Here is a tiny trained network, its code and every weight. The questions are about switching its units off for an input and a class, where a switched-off unit gives its printed mean instead of its output.

import numpy as np


def w(rows, s, z=0):
    codes = np.array(rows[::2]) - 128.0
    scale = np.full(codes.shape[1], s)
    scale[-1] = z or s
    return codes * scale


def norm(h):
    return h / np.sqrt((h * h).mean(-1, keepdims=True) + 1e-5)


def f(y):
    return np.maximum(y, 0)


def log_softmax(a):
    a = a - a.max(-1, keepdims=True)
    return a - np.log(np.exp(a).sum(-1, keepdims=True))


def net(x, mask):
    res = np.array(x, float).reshape(1, 4) / 4 @ E
    u = 0
    for l in range(3):
        y = f(norm(res) @ A[l][:, :-1].T + A[l][:, -1])
        res = res + np.where(mask[u : u + 11], y, B[l][:, -1]) @ B[l][:, :-1]
        u += 11
    return log_softmax(norm(res)[-1] @ U[:, :-1].T + U[:, -1])


A, B = {}, {}
E = w([
[72,253,146,95,62,212,182,212,112],'x0',
[32,41,228,131,84,73,228,96,97],'x1',
[165,107,121,162,161,204,203,72,118],'x2',
[216,233,178,161,75,56,144,34,117],'x3',
],0.006)
A[0] = w([
[98,92,87,2,145,138,149,153,134,90],'0.n1',
[143,96,97,149,156,206,190,104,95,3],'0.n2',
[157,172,187,107,99,110,117,72,75,76],'0.n3',
[131,132,141,83,116,96,83,154,116,72],'0.n4',
[103,144,116,149,158,44,137,197,143,32],'0.n5',
[59,129,119,107,189,160,131,161,85,43],'0.n6',
[200,112,137,186,155,201,211,114,67,11],'0.n7',
[65,159,114,58,107,63,103,153,153,33],'0.n8',
[137,55,110,126,112,147,109,143,156,108],'0.n9',
[83,203,148,98,101,187,161,175,152,76],'0.n10',
[133,142,159,156,110,92,135,110,90,42],'0.n11',
],0.0082,0.0038)
B[0] = w([
[141,253,126,195,151,56,172,114,136,200],'0.n1',
[66,168,100,19,111,100,104,47,189,186],'0.n2',
[94,134,54,156,207,53,176,156,165,221],'0.n3',
[82,149,70,50,59,162,182,47,241,155],'0.n4',
[107,137,110,49,139,115,101,95,163,149],'0.n5',
[93,181,121,184,193,108,155,146,130,184],'0.n6',
[48,171,136,10,112,143,92,42,144,213],'0.n7',
[53,154,132,20,125,158,89,11,138,174],'0.n8',
[140,129,75,206,161,53,120,105,165,187],'0.n9',
[192,71,57,128,110,144,156,115,22,254],'0.n10',
[159,147,103,122,178,139,93,195,152,170],'0.n11',
],0.006,0.0052)
A[1] = w([
[101,148,170,98,119,104,82,155,130,69],'1.n1',
[172,185,105,128,160,208,44,167,145,104],'1.n2',
[35,79,114,159,146,178,105,206,135,74],'1.n3',
[119,99,254,118,162,119,133,123,70,104],'1.n4',
[165,223,179,138,61,76,162,94,135,35],'1.n5',
[47,106,162,132,81,67,189,176,33,60],'1.n6',
[43,85,184,117,109,91,181,135,147,3],'1.n7',
[187,159,126,115,27,142,164,163,81,119],'1.n8',
[137,182,183,222,83,115,105,91,107,48],'1.n9',
[103,89,165,98,148,130,146,145,133,46],'1.n10',
[104,101,119,154,66,61,22,127,115,118],'1.n11',
],0.0077,0.0027)
B[1] = w([
[102,141,158,58,139,152,107,115,161,147],'1.n1',
[152,96,241,133,75,126,185,138,222,254],'1.n2',
[72,192,114,158,177,1,139,126,140,178],'1.n3',
[153,105,132,132,71,151,109,153,183,170],'1.n4',
[74,157,95,155,170,137,147,144,140,250],'1.n5',
[193,148,168,126,112,159,115,180,163,254],'1.n6',
[193,130,142,158,98,176,179,73,185,231],'1.n7',
[78,31,154,130,174,132,104,161,80,229],'1.n8',
[53,151,88,122,195,85,128,203,139,157],'1.n9',
[141,182,75,176,93,140,116,122,167,148],'1.n10',
[118,138,108,96,84,161,114,82,95,202],'1.n11',
],0.0071,0.0039)
A[2] = w([
[119,164,102,172,185,61,163,137,104,97],'2.n1',
[104,137,142,50,117,156,59,131,146,147],'2.n2',
[194,123,154,163,113,145,86,170,163,117],'2.n3',
[162,57,127,121,155,83,81,67,109,147],'2.n4',
[157,147,117,112,97,120,191,181,182,192],'2.n5',
[163,92,187,158,80,138,161,125,189,112],'2.n6',
[124,149,99,135,219,159,177,104,143,79],'2.n7',
[103,142,152,106,103,174,117,177,2,56],'2.n8',
[142,79,113,135,98,86,69,77,118,24],'2.n9',
[161,97,122,167,68,139,120,116,167,6],'2.n10',
[171,54,100,160,110,97,92,84,70,93],'2.n11',
],0.0085,0.0022)
B[2] = w([
[104,128,98,208,130,66,25,158,129,247],'2.n1',
[137,115,162,112,92,90,217,65,114,186],'2.n2',
[118,78,206,185,94,173,197,120,178,171],'2.n3',
[73,157,128,109,52,190,188,193,2,222],'2.n4',
[162,36,141,160,179,123,92,107,108,254],'2.n5',
[214,131,105,85,122,145,10,175,182,216],'2.n6',
[97,139,121,107,119,57,94,136,144,250],'2.n7',
[142,101,110,146,121,190,80,155,27,198],'2.n8',
[114,126,155,125,143,193,131,142,73,184],'2.n9',
[134,149,150,134,164,150,126,164,139,162],'2.n10',
[130,155,134,101,174,205,189,201,32,179],'2.n11',
],0.0073,0.0053)
U = w([
[95,163,93,197,181,31,106,147,124,188],'0',
[131,116,130,124,123,180,143,183,4,127],'1',
[99,162,127,37,99,123,148,20,135,174],'2',
[213,83,185,151,118,141,116,149,189,8],'3',
],0.015,0.0018)

Each question gives the input, the list of numbers given to net, and the class t.
The units are the neurons (one row each of A and B). Each row of codes is followed by its name. A weight is (code - 128) times the scale printed after its matrix; where a second scale follows, it is the last column's (A, B and U).
mask holds one flag per neuron, layer by layer. A switched-off neuron (its flag False) gives its mean, the last column of its row in B, instead of its output. The means were averaged over made-up inputs and are rounded, as every weight is.
A unit's drop is (log p(t) with every unit on - log p(t) with that unit switched off) / (log p(t) with every unit on - log p(t) with every unit switched off).
The circuit of an input: a set's keep is (log p(t) with only the set's units on - log p(t) with every unit switched off) / (log p(t) with every unit on - log p(t) with every unit switched off). Starting from the 12 units with the biggest drops (on a tie, the unit counted first), units are removed one at a time, each time the one whose removal leaves the highest keep (on an exact tie, the one counted first), for as long as the keep stays at least 0.8.
circuit, biggest first: the units of the circuit, biggest drop first
top k neurons: the k neurons with the biggest drops, biggest first
k most important neurons of layer l: the k neurons of layer l with the biggest drops, biggest first
drop when u is switched off: that unit's drop, to one decimal
input [4,3,-6,1], class 2: circuit, biggest first	0.n8
input [-8,0,-7,-6], class 1: top 3 neurons	2.n4, 1.n11, 0.n3
input [0,7,7,7], class 0: 2 most important neurons of layer 1	1.n5, 1.n2
input [-8,8,-8,3], class 1: circuit, biggest first	2.n4, 2.n11
input [0,6,-2,-6], class 0: top 4 neurons	1.n3, 0.n6, 1.n2, 0.n9
input [1,-5,-4,4], class 3: top 2 neurons	1.n2, 0.n1
input [4,1,5,-4], class 2: 2 most important neurons of layer 0	0.n2, 0.n7
input [3,-8,-1,-8], class 0: top 3 neurons	1.n3, 0.n6, 1.n6
input [-6,6,5,1], class 1: top 3 neurons	2.n4, 1.n2, 2.n11
input [-6,-5,8,-8], class 0: top 3 neurons	0.n9, 0.n10, 0.n8
input [-1,-6,-5,4], class 3: top 3 neurons	1.n2, 0.n7, 0.n2
input [7,-8,-8,-3], class 2: circuit, biggest first	0.n8, 2.n2
input [-2,5,-4,3], class 3: top 3 neurons	1.n7, 0.n7, 0.n2
input [-8,-4,-4,7], class 1: top 2 neurons	2.n4, 0.n1
input [4,-5,2,4], class 3: circuit, biggest first	1.n2
input [1,8,-6,5], class 3: top 2 neurons	1.n6, 1.n7
input [7,3,-1,-7], class 0: 2 most important neurons of layer 2	2.n1, 2.n4
input [-1,-6,-4,-4], class 3: top 2 neurons	1.n2, 0.n3
input [-2,-3,-1,2], class 3: top 2 neurons	0.n10, 0.n1
input [1,7,8,-3], class 2: circuit, biggest first	0.n2
input [-7,-5,-7,1], class 1: top 2 neurons	2.n4, 0.n7
input [-8,-6,2,4], class 1: drop when 2.n4 is switched off	0.2
input [7,3,-7,-8], class 0: drop when 0.n7 is switched off	0.1
input [7,5,0,-8], class 0: drop when 0.n6 is switched off	0.3
input [-7,-3,-1,0], class 1: drop when 0.n3 is switched off	0.0
input [-4,2,-7,-5], class 2: 2 most important neurons of layer 0	0.n8, 0.n3
input [1,-4,7,4], class 2: circuit, biggest first	0.n7
